Below are the code and all the weights of a small trained network. Each question names an input and a class and asks about switching units off, where a switched-off unit gives its printed mean instead of its output.

import numpy as np


def w(rows, s, z=0):
    codes = np.array(rows[::2]) - 128.0
    scale = np.full(codes.shape[1], s)
    scale[-1] = z or s
    return codes * scale


def f(y):
    return np.maximum(y, 0)


def log_softmax(a):
    a = a - a.max(-1, keepdims=True)
    return a - np.log(np.exp(a).sum(-1, keepdims=True))


def net(x, mask):
    res = np.array(x, float).reshape(1, 7) / 4 @ E
    y = f(res @ A[0][:, :-1].T + A[0][:, -1])
    res = res + np.where(mask, y, B[0][:, -1]) @ B[0][:, :-1]
    return log_softmax(res[-1] @ U[:, :-1].T + U[:, -1])


A, B = {}, {}
E = w([
[127,128,129,127],'x0',
[224,40,41,154],'x1',
[56,22,148,87],'x2',
[129,124,130,133],'x3',
[130,125,132,135],'x4',
[128,129,127,126],'x5',
[203,118,195,11],'x6',
],0.011)
A[0] = w([
[48,150,55,200,254],'N0',
[117,118,67,169,119],'N1',
[187,194,118,143,204],'N2',
[29,1,146,103,171],'N3',
[176,67,31,127,173],'N4',
[100,190,164,78,126],'N5',
],0.013,0.0086)
B[0] = w([
[61,184,70,150,254],'N0',
[63,107,113,131,177],'N1',
[136,71,157,254,202],'N2',
[107,123,98,37,235],'N3',
[150,52,57,128,222],'N4',
[75,108,177,156,188],'N5',
],0.017)
U = w([
[79,248,153,235,254],'0',
[86,112,95,225,74],'1',
[69,71,231,212,64],'2',
[234,84,160,199,101],'3',
[39,215,129,83,76],'4',
[72,111,77,124,54],'5',
[75,113,228,64,198],'6',
[223,92,141,55,223],'7',
],0.013,0.0041)

Each question gives the input, the list of numbers given to net, and the class t.
The units are the neurons (one row each of A and B). Each row of codes is followed by its name. A weight is (code - 128) times the scale printed after its matrix; where a second scale follows, it is the last column's (A, B and U).
mask holds one flag per neuron, in row order. A switched-off neuron (its flag False) gives its mean, the last column of its row in B, instead of its output. The means were averaged over made-up inputs and are rounded, as every weight is.
A unit's drop is (log p(t) with every unit on - log p(t) with that unit switched off) / (log p(t) with every unit on - log p(t) with every unit switched off).
The circuit of an input: a set's keep is (log p(t) with only the set's units on - log p(t) with every unit switched off) / (log p(t) with every unit on - log p(t) with every unit switched off). Starting from all 6 units, units are removed one at a time, each time the one whose removal leaves the highest keep (on an exact tie, the one counted first), for as long as the keep stays at least 0.8.
circuit, biggest first: the units of the circuit, biggest drop first
most important unit: the unit with the biggest drop
k most important neurons: the k neurons with the biggest drops, biggest first
drop when u is switched off: that unit's drop, to one decimal
input [7,-1,-1,-7,-1,3,4], class 2: circuit, biggest first => N0; N3
input [-8,0,1,2,-4,4,-2], class 4: most important unit => N2
input [6,-2,-4,3,-6,-1,1], class 2: circuit, biggest first => N0; N2
input [7,6,-1,3,4,1,6], class 3: circuit, biggest first => N3; N0
input [4,-4,0,-4,-1,-4,7], class 2: 3 most important neurons => N3; N5; N0
input [-8,-7,1,-1,-1,5,7], class 6: 2 most important neurons => N2; N0
input [-5,-3,-6,2,-6,8,1], class 2: 2 most important neurons => N0; N2
input [-7,-6,1,5,0,3,1], class 6: 3 most important neurons => N0; N2; N5
input [2,-2,0,2,-7,0,-4], class 0: 2 most important neurons => N3; N4
input [4,3,-1,8,-4,-8,1], class 3: circuit, biggest first => N0; N3
input [-4,1,1,7,-5,6,-4], class 5: 2 most important neurons => N2; N5
input [-5,4,-2,8,0,-5,7], class 3: 2 most important neurons => N3; N0
input [-7,-2,-5,-5,-1,-5,-2], class 0: drop when N4 is switched off => 0.6
input [8,0,3,-7,-4,3,3], class 6: most important unit => N0
input [1,-5,7,-6,-4,3,2], class 6: drop when N1 is switched off => 0.0
input [-1,0,-2,-2,-7,6,-1], class 0: drop when N4 is switched off => 0.7
input [-4,-1,3,1,3,4,-5], class 4: drop when N4 is switched off => 0.1
